Each row comes from the steps of one walk. Every step used is in the known rows, and no mark comes twice. Write the walk behind each row, first mark first.
Known rows:
U-Q-X-V-R: -100, -116, -94, 127, 402, 69, 147, -45, -316, 99, -269, 44, -73, 380, -200, -193, 176, -8, 231, -5, -221, 64, 235, -146, -5, -1, -195, 224, 179, 150, -119, 148, 193, 422, -128, 55, 88, -132, -291, -158, 320, -168, -16, -108, 108, -102, -155, 87, 86, -21, -158, 114, -101, -41, 123
C-U-W-K: 26, 335, -24, -126, 18, -170, -44, 91, 135, -177, -63, -274, 47, -269, 41, -116, 28, 42, 100, 8, -117, -206, -34, -106, -102, 57, 296, -97, -31, 1, -239, 63, 12, -167, -159, -8, -112, -137, 135, 157, 122, -117, -166, -48, -119, 209, -8, 172, -237, -62, 15, 72, 113, 169, 101
K-X-M-W: 2, 38, -38, 101, -215, -21, -94, 19, -53, -145, 119, 149, 215, -112, 49, -31, -8, 98, 0, -136, 122, -118, 126, -80, 158, -53, 85, 182, -6, -193, -122, -70, -64, 147, -20, 216, 71, 171, 178, -19, 111, -120, 146, -41, 0, -175, 146, 93, -7, 141, 128, 18, 156, -96, -229
X-K-M-C-R: -1, -168, -103, -129, -44, 6, 222, 151, -78, 45, 9, -16, 93, -89, 45, -99, 94, 368, -296, 11, -137, 51, -148, 178, -197, 445, 182, -171, 113, -156, -112, 235, -167, -118, 237, 30, -9, -15, -25, -223, -40, -34, 132, 253, -184, 123, -98, 147, 146, 255, 141, -198, 25, -178, -61
M-C-U-Q: -158, 44, 11, -194, 120, 119, 328, 235, -44, -50, -297, 62, 16, -60, -201, -108, -25, 307, -139, 112, -284, -43, -238, -95, -181, -176, 20, -204, 224, -147, -149, 78, -349, -190, -206, 37, -92, -201, 129, 129, 28, -175, -219, 174, -230, 117, -121, 424, 4, 155, -147, -19, 61, 71, 15
U-W-X-V-R-M-C-Q-K: -11, -152, 179, -397, 359, -36, -133, -64, 105, 281, -227, -10, -28, 50, 18, 117, 96, -180, 9, 248, -104, 373, -71, 71, 207, -73, -153, -113, -107, -116, 50, -137, -1, 252, 46, 76, 123, 54, -109, -87, -146, -26, -131, -122, 128, -184, -43, -36, -35, -82, -61, 113, -88, 79, 47
R-K-M-X: 128, 23, 117, 245, -208, 120, -76, 94, -54, 12, 59, -84, -195, -3, -25, -85, -276, 219, -112, -88, 99, -184, 15, -39, -1, 51, 416, -99, 58, -239, -49, 53, -89, -229, 39, 128, -17, -32, 90, 142, -34, -71, 87, -222, -340, -67, 66, 49, -40, 432, -102, -105, 164, 78, 15
R-M-C-U-Q: -97, 42, 137, -223, 111, 66, 338, 260, -75, -35, -159, 31, 19, -97, -119, -116, -163, 380, -215, 103, -89, 105, -361, -101, -254, -203, 58, -322, 119, -227, -167, 50, -346, -326, -224, 82, -312, -94, 161, 269, -86, -25, -330, 73, -297, 65, -131, 362, -44, 266, -272, 21, 53, 240, 14
K-M-C-U-W-V-X: -243, 29, 350, -273, -351, 241, 179, 216, 227, 59, -65, 117, -62, -255, 297, 20, -279, 185, -161, -63, -268, 78, 84, 55, 34, -44, -119, -217, -145, 25, -21, 6, 2, -400, -63, -211, -189, 13, 58, 35, -221, 122, -195, 271, -149, 170, 38, 200, -247, -45, 49, -48, 74, -124, -41
Q-V-X-K-M: -290, -144, -31, 252, -140, 143, 98, -166, -221, -189, 313, 95, 81, 66, 120, -67, 155, 138, -16, 128, -157, 105, 238, 207, -132, 270, 102, 160, -89, 85, -276, -14, 125, 3, 45, 7, 41, 117, 88, -561, 134, 21, 64, -69, -203, -185, 35, -189, 183, 133, 184, -129, 67, -114, 161
X-K-M-V: -106, -83, -126, 321, -84, 82, 177, 83, -164, -11, 183, -69, 153, 17, -65, -3, 129, 357, -153, -130, -91, -67, 83, 143, -155, 360, 332, -108, 139, -351, -197, 113, 183, -38, -14, 129, 184, 68, -31, -340, 139, -19, 126, -13, -196, 15, -41, -1, 89, 343, 111, -204, 177, -88, 66
W-Q-V-R-K-X: -79, -68, -44, 286, -11, 168, -66, -117, 27, -109, 103, 58, -185, 226, -134, 38, -189, -184, 7, -150, 301, -289, 44, -30, 43, -120, 34, 62, 188, 197, 195, -126, -149, -13, 53, -160, 103, -129, -25, 32, 19, 104, 109, -53, 97, -175, 37, -184, 328, -126, -90, -75, -58, 137, -117
C-R-M-K-X-V: 131, 40, -194, 25, -13, 55, 233, 83, -221, -67, 134, 72, -132, -119, -159, 253, -77, -30, 15, -13, 50, 4, -101, -192, -59, 64, -31, -116, 157, -18, 35, 44, 121, -23, 194, -58, -167, 0, 175, -11, -121, -49, 264, -16, -74, -46, 113, 40, 219, -96, -5, -52, 141, 121, 94
M-R-K-X: -60, 27, -60, 220, -149, 25, 18, -47, -171, -39, 13, 53, 44, 72, -33, -86, -145, -49, 73, -109, 260, -372, -59, -35, 27, -212, 177, -81, 295, 119, 53, 9, -159, -262, 64, 72, -193, -195, 80, 244, -51, -73, 331, -135, -244, -125, 124, -6, 129, 108, -100, -131, 194, 73, -238
U-W-X-V-R: -34, -6, 91, 78, 222, -76, -12, -123, -41, 105, -241, -84, 0, 117, -102, -52, 144, -234, 268, -181, -212, -51, 128, -27, 398, 4, -102, -41, -113, 128, -52, 83, 275, 282, -105, 40, 302, -225, -199, -140, 164, -214, -63, 4, 152, -67, -49, -37, -61, -165, -17, 272, -35, 53, -84
C-U-W-Q-V-K-X: -178, 118, -166, -68, -207, 234, -6, 46, 139, -271, -5, 102, 12, -121, 72, 229, -71, -239, 44, 340, 44, -99, 47, 17, -55, -351, -21, 283, -131, 247, 111, 66, -29, -150, -171, -123, 61, 31, 276, 76, 159, -69, -83, 133, -70, -193, -8, 20, 101, -265, -3, 152, -2, 89, 177
X-K-M-V-R: -150, -115, -160, 301, 28, 93, 206, 93, -92, 113, 142, -51, 98, 83, 65, -194, 123, 185, -147, -238, -8, -128, 103, 147, -92, 405, 358, -89, 129, -237, -98, 169, 217, 22, 54, 44, 210, 57, -146, -378, 129, -11, 87, 128, -49, 197, -66, 75, 146, 214, 60, -100, 16, -124, -66
W-X-V-K-M-R: -57, -96, -198, 281, -269, -83, -100, -213, -91, 85, -165, 87, 114, 32, -91, -2, 162, -62, 141, 134, -149, 9, 65, 45, 83, 69, 53, 15, -216, 164, 212, 226, 158, 7, 24, 139, -50, -225, -149, 12, -80, -136, 265, -37, -50, 93, -48, -25, 34, 32, 165, -162, 38, -232, 25
C-U-W-Q-V-X-M-R-K: -247, 43, 84, -187, -50, -178, -215, -37, 304, -228, -160, -165, 52, -133, 111, -77, 66, -422, 206, 207, -119, -67, -187, 116, 15, -229, -355, -26, -286, 469, -213, -272, -186, -331, 160, -124, -200, 85, 203, 358, 9, 98, -100, 84, -108, -14, -30, -293, -431, -63, -5, 184, -106, 21, -91
Q-U-W-K-X-V: 101, 254, -157, 46, 4, -146, -163, -318, -17, -260, 20, 42, -74, -215, -222, 298, 82, -113, 297, -67, -115, -262, 218, 86, 278, -22, -100, 291, -163, 101, -39, 51, 61, 198, -9, -8, 52, -58, -201, -127, 133, -160, -17, -148, 135, -201, 176, -15, 30, -396, 32, 81, 184, -40, 276
W-K-M-V-R: -103, 115, -62, 274, -77, 115, 22, -20, 87, 128, 86, -83, -70, -21, 17, -145, -63, 188, -135, -326, 44, -269, 95, -57, -32, 364, 361, -84, 121, -218, 116, 72, 169, -46, 26, -108, 65, -74, -185, -150, -39, 68, 55, 98, 82, 469, -1, 157, 6, -14, 36, -237, 80, -36, -41
C-U-W-Q-X-K: -123, 24, -23, -70, 80, -18, -84, 45, -52, -219, -27, -181, 82, -10, 44, -74, 256, 62, 81, 205, -217, 3, 139, -124, -263, 189, -40, 235, -72, 121, -168, 143, -72, 80, -66, -110, -64, 108, 47, 196, 403, -24, -31, -63, -99, -229, -209, -78, -255, 199, 53, 108, 204, 74, 140
Q-V-K-M-W-X: -90, -164, -35, 195, -378, 101, -112, -127, -81, -75, 172, -65, 59, -35, 316, 153, 46, 37, 66, 319, -31, -92, 210, 180, 84, 11, 120, 22, -310, -111, 267, -38, 148, -64, 50, 114, 121, 72, 123, -151, -65, -151, 94, -168, -125, -35, 64, -162, -22, -64, 200, -28, 75, -39, 61
V-R-K-X-M-C-Q: 52, -20, 114, -261, 22, -20, -268, 117, 175, 18, -82, 266, -103, 28, -98, -119, -161, -73, -341, -20, 251, 128, -219, 93, -59, -112, 142, -20, 141, -21, -10, -170, -217, 122, 49, -67, 114, 52, 24, 117, -154, 203, 125, 85, 195, 14, 125, 83, 202, 225, -66, -44, -215, -73, -173
X-M-C-U-Q: -57, 83, 37, -237, 103, -114, 183, 256, 93, -153, -289, 51, 141, -160, -213, -159, 63, 257, -169, 48, -221, 166, -360, -11, -126, -84, -27, -133, 40, -143, -292, 20, -380, -65, -185, 112, -57, -37, 72, 150, 38, -44, -273, 199, -131, 113, -124, 341, -104, 237, -63, 24, -111, -69, -13
U-Q-K-X-V-R: 68, -62, -338, 248, 241, 148, 155, -32, -240, 31, -148, 237, 33, 222, -202, 10, 31, -121, 230, -96, -11, 46, 212, -29, 158, -103, 35, 301, 211, 5, 43, 111, -7, 383, 22, 203, 107, -91, -169, -342, 108, -210, 48, -6, -44, -228, 15, 171, 427, -261, -115, 11, -145, -160, 76
W-X-V-R-M-C: -95, -101, 239, 30, 174, -72, 153, -162, -13, 320, -118, 14, -48, 90, -271, -35, 112, 23, 2, -192, -46, 102, -247, -83, 253, 52, -152, -209, 12, -6, 127, -28, 4, 137, -97, -16, 104, -246, -173, -65, -123, 3, -81, -11, 218, -15, -98, 9, 162, 44, -50, -23, 73, 163, -125
R-M-W-K: 112, 87, 0, 92, -39, -163, -81, -80, -44, 30, 203, -281, 40, -92, 98, -90, 61, 284, 31, -75, 146, -204, -65, -202, -107, 71, 337, -98, -21, -326, -52, -93, 90, -149, 8, 152, -258, -59, 227, 225, -9, -26, 1, -238, -66, 182, 84, -16, -137, 176, 92, -153, 253, 272, -59
K-X-V-R-M-W-Q: 19, -154, -162, 188, -15, 105, -66, -84, 5, 146, 31, 179, -39, 121, -177, 55, -98, -35, 54, -256, 120, -103, 154, -237, 133, -88, -81, 123, -20, -72, 209, 8, 34, 174, 83, 45, -34, -21, -3, 179, -7, -37, 98, 60, 278, -69, 42, 29, 150, -44, -51, -1, 112, 75, -262
W-Q-V-K-M: -164, -103, -194, 260, -206, 92, -28, -91, 108, -138, 97, 27, -11, 104, -28, -10, -50, 180, -175, 270, 98, -22, 164, -28, -166, 38, 185, 158, -125, -12, 54, 128, 44, -62, -103, 54, -47, -27, 77, -132, 88, 77, 24, -7, -58, -33, -144, -52, 220, 101, 147, -259, -81, -99, 213
Q-W-X-K: 180, 4, 64, 229, 63, -159, -124, -316, -313, -55, 300, -126, 283, 144, 33, -9, 314, 162, 46, 147, -73, 15, 180, -44, -112, 244, -35, 34, -6, -115, -38, 40, -10, 219, -113, 135, 178, 85, 77, -281, 180, -159, 91, -217, -89, -141, -102, -254, -156, 168, 219, 44, 238, 53, 45
C-Q-W-V-K-X: 210, 41, -56, -24, -162, 176, -225, -86, -125, 70, 187, 305, 40, 193, 210, 188, -159, 61, -189, 387, 175, 127, 323, -125, -406, -287, 8, 112, 124, 18, 149, -9, 226, 77, -274, -2, 36, 177, 202, -140, 2, 36, 154, -156, 100, 29, 90, 26, 70, 9, 226, -114, -66, -84, 206
C-R-M-K-X: 27, 112, -43, 3, -133, 212, 215, 120, -250, -160, 233, 92, -134, -142, 129, 95, -222, 120, -166, 19, 231, -128, -116, -290, -164, 45, 146, -117, 185, -103, 113, 59, -68, -222, 188, -148, -351, 69, 319, 132, -122, 15, 239, 22, -268, 13, 94, 144, 134, 39, -33, -71, 216, 216, -4
W-Q-V-R-K: -89, -112, -39, 241, 215, -75, -6, -87, 118, -9, -9, -222, -161, 279, -140, -162, -25, -103, 28, -53, 195, -307, -34, -57, -35, -35, 80, -142, 150, 156, -22, -136, -53, -39, 8, -53, 68, -207, -27, 1, 91, 66, -20, -121, 86, -11, -118, -207, 220, 14, -39, -83, -152, 176, -38
W-K-X-V-R: 77, 146, -234, 272, 42, -18, -55, -204, -34, 56, 7, 115, -67, 53, -321, 8, 110, -147, 176, -357, 30, -150, 79, -117, 137, 129, 158, 243, 172, 157, 98, 68, 168, 302, -24, -68, 169, -266, -180, -178, 77, -56, 176, 6, 317, 128, 134, 83, 344, -263, 77, -134, 45, -35, -15

Write each row's walk:
206, 67, 67, 117, -79, 88, 176, -55, -87, 64, 572, -25, -7, 46, 405, 103, -208, 16, -99, -132, 448, -27, 214, -261, -57, -51, -51, -64, 178, -209, 308, -42, 139, -135, -5, -140, -200, 247, 107, 22, -223, 176, 89, -106, 113, 191, 126, -107, -49, -212, 43, -72, 75, 72, -130 => Q-W-V-R-M-K-X
11, 9, -119, -181, 48, 23, 16, 74, 58, 51, -209, 12, -144, -81, -146, -14, 52, 78, 27, -13, -360, 217, 46, 70, -126, 301, -134, 125, -12, 56, 201, 161, -146, 139, 70, -174, -55, -69, -423, 125, -110, 53, -88, 119, 206, 341, -73, 212, -127, -230, -160, -97, -64, -205, 129 => W-K-M-C-U-Q-X-V-R
-78, -66, -35, -78, 283, -28, 31, -45, 62, 43, 68, -272, -176, 138, 0, 26, 170, -156, 120, 49, 22, 110, 168, -328, 122, 54, -236, 261, -73, -60, 106, 72, 302, 188, 103, -173, -141, 74, -47, 282, 132, 120, 43, -62, 217, -64, -109, -246, -184, -74, -93, 66, 92, 126, 83 => U-W-Q-X-V-R-M-K
136, 48, -240, 88, 166, 47, 180, 156, -183, -46, -72, 218, 29, -26, -90, -23, -191, -115, 174, 6, 85, 157, 35, -6, -97, -115, 75, 3, 44, 62, -9, 78, -171, 130, -44, 198, -205, 79, -90, -102, -56, -105, -166, -88, -143, -173, -34, 275, 292, -215, -295, 163, -172, 50, 133 => C-U-Q-K-X-V-R-M
31, -89, 224, -434, 253, -120, -106, 57, 260, 105, -226, -117, -319, 25, 212, -8, -138, -66, -117, 112, 34, -223, -61, 219, -16, -241, -77, -401, -23, 31, -2, -171, -50, -187, 70, -174, -26, -53, -218, 162, -134, 101, -223, -93, 147, 136, 47, 29, -91, -43, -23, 60, -251, 10, 60 => M-C-Q-U-W-V-R-K
-187, -78, 147, -365, 179, 3, 67, 104, 129, 76, 5, -193, 15, -28, 193, -164, 207, 22, -105, 108, 5, 163, -164, -43, -157, 153, -131, 146, -95, 33, 53, 128, -191, -67, 34, -228, -162, 151, -30, 338, 142, 172, -199, 151, 61, -44, -240, -38, -203, 154, -136, 144, 107, 169, -85 => V-R-M-C-U-W-Q-X-K
-67, -54, 111, -54, 13, -96, 76, 10, 178, -8, 127, 0, -5, 4, -41, 18, -11, -226, -62, -150, 332, -23, -278, 294, 284, -97, -58, 43, 152, 70, 6, -239, -174, 11, 59, -30, 280, 32, -63, -170, -120, 152, 25, 33, 187, -151, 117, -195, 318, -127, -77, 1, -184, -41, -195 => Q-V-R-K-X-M-C
46, -106, -183, 94, 119, 156, -103, -39, 241, 191, -189, -53, -85, 49, -25, 20, 10, -152, 117, -73, -145, 34, 311, -101, 360, 121, 27, 368, -135, -151, 94, 193, -31, 229, 212, 127, 186, 97, -177, -70, 113, -182, -46, 69, 24, -119, -81, 67, -76, -72, 1, 10, -11, -228, 10 => U-W-Q-K-M-X-V-R
-114, -45, -102, -97, -90, 166, 152, 5, -37, -149, -40, 223, 115, 34, -95, 230, 176, -15, -106, 221, 84, 295, -320, 247, 105, -363, -127, 433, 7, -71, 75, -36, -93, 36, -105, 50, 243, 20, 138, -145, 47, 49, -72, 228, -32, -185, 90, -24, 284, -81, 19, -40, -197, -155, 120 => U-Q-V-K-X-M-C
458, 71, 132, 181, -89, -268, -195, -21, 61, 49, 333, -35, 103, 115, 214, -60, -227, -112, -17, -291, 498, -4, 121, 64, 33, -18, -52, -79, 57, 56, 62, -131, 91, 66, -39, 71, 72, 207, -119, -53, -121, 229, 46, -131, 216, 46, 84, -262, -51, -98, 44, 65, -274, -111, -183 => Q-W-V-R-K-X-M
220, 29, 380, -343, -4, -237, -177, 115, 123, 0, -245, -257, -31, -162, 58, 63, 12, -72, -66, -47, -20, 51, -475, 189, 256, 47, -160, -290, -191, 9, 20, -126, -116, -122, 235, -36, 113, -82, 37, 266, -132, 77, -24, 169, -128, -31, -24, -200, -312, 99, -18, 210, -108, 97, -142 => U-W-X-M-C-R-K
-11, 7, 261, -12, -112, -213, -126, -10, 116, 43, -111, -192, 55, 28, 277, -147, 55, -213, 203, -200, 63, -36, -163, 97, 169, -230, -140, -121, -148, 260, -186, -214, 249, -327, 136, -19, -213, -76, 59, 301, -45, 202, 27, 21, -137, 69, 115, -322, -378, 102, 133, 14, -143, -76, -200 => U-W-V-X-M-R-K
-96, -279, -158, 156, -18, 50, -163, -81, 43, 150, -45, 26, -66, 184, -19, -108, 14, 69, 76, -46, -170, -76, 554, -184, 68, 284, -191, 235, -100, -16, 177, 131, 97, 361, 154, 24, 6, 107, -288, 38, 112, -66, 184, -60, 311, -2, -127, -19, -103, -7, 36, -81, 93, -225, -115 => K-M-W-Q-X-V-R
-251, 126, 196, -164, -148, -104, 23, 76, 172, -29, -228, 3, 177, -210, 331, -198, 70, -197, 200, -80, -204, -16, -85, -35, 30, -159, -254, -139, -188, 401, -286, -100, 26, -313, -34, -104, -275, 44, 77, 226, 29, 30, -131, 137, -98, 198, 15, 78, -469, -17, 197, 110, -69, -138, -180 => C-U-W-V-X-M-R
111, 232, 30, -320, -84, -80, 45, 77, 179, -13, 24, -47, 10, -387, -217, 337, -49, -57, 58, -106, -57, 154, -272, 88, 131, -95, -43, 2, -43, -62, 18, -13, -34, -153, -78, -57, -27, -67, 43, 217, -179, 45, -122, 66, 108, -8, 157, 56, -52, -252, -148, 48, 197, 168, 40 => R-M-C-U-W-K-X-V
-183, -16, 195, -255, -81, 86, 245, 125, 85, 92, -53, -75, 38, -135, 174, 52, 277, 33, 38, -28, -350, 87, -203, 128, -54, -37, -103, -71, -37, 112, -131, -75, 122, -274, -18, -234, 35, -96, 189, -64, 28, 55, -157, 262, -108, 87, 43, -20, -104, 29, 235, -16, 98, -14, 26 => M-C-U-W-V-X-K
331, 117, -127, -107, 189, -78, -384, -254, -67, 102, 259, 193, 3, 99, -77, 99, -134, -110, -70, 117, 160, 252, 258, -123, -258, 35, -58, 106, 56, 0, 40, -48, 123, 324, -92, 10, 4, 219, -64, -100, -102, 63, 71, -214, 414, 149, 108, -28, -25, -174, -58, 26, -50, 68, 84 => C-Q-W-K-X-V-R-M
-15, -100, -50, -208, 130, 94, -1, -27, -46, 147, 1, 306, 26, 6, -288, 274, -54, 92, -138, 282, 45, 343, -16, -12, -67, -139, -41, 35, 237, -201, -56, -151, -165, 220, -57, 181, -20, 124, 63, -233, -160, 7, 116, -250, 38, -417, 72, 100, 389, 78, -17, -239, 114, -3, 175 => R-M-C-Q-K-X-V
70, 184, 298, -59, -2, -201, -176, 213, 208, -22, -169, -280, -19, -192, 110, -59, -39, -322, 102, -180, 5, -157, -285, 186, 184, 16, 23, -383, -242, 77, -6, -203, 98, -99, 2, -83, 238, 56, -38, 209, -31, 52, -184, 54, -30, 152, -38, -108, -382, -8, -146, 420, -126, 187, -90 => C-U-W-X-M-V-R-K
377, -63, -147, 196, -113, -37, -217, -188, -250, -32, 43, 107, 124, 180, -73, 173, 0, 128, 22, 335, -189, 344, 323, 84, -63, -11, -135, 159, -324, -154, 221, 238, 238, 242, -131, 266, 100, 49, -87, -157, -42, -128, -4, -19, -76, 28, -88, -123, -163, -59, -19, 106, -135, -199, 297 => U-Q-W-X-V-K-M
-129, -75, 239, -252, 61, -100, 74, -2, 82, 55, -64, -69, -118, -32, -5, -32, 92, -129, -50, 170, -52, 31, -414, 209, 27, 0, -320, -140, -2, 298, -185, -344, -71, -130, 227, -125, 54, -1, 212, -264, -105, 114, 8, 119, -64, -36, -3, -234, 103, 14, 75, 16, -149, 40, 61 => Q-V-X-M-C-R-K
543, 123, 45, 15, -71, -183, -156, 212, 13, -144, 122, 42, 68, 9, 212, -10, -345, -131, 4, -173, 262, 120, 11, 126, -207, -148, -120, -192, -32, 100, 82, -92, -134, -75, -48, 22, -57, 236, -110, 229, -173, 179, -179, 5, 48, 197, 57, -49, -249, -163, -154, 242, -426, -104, -98 => C-U-Q-W-V-R-K-X-M
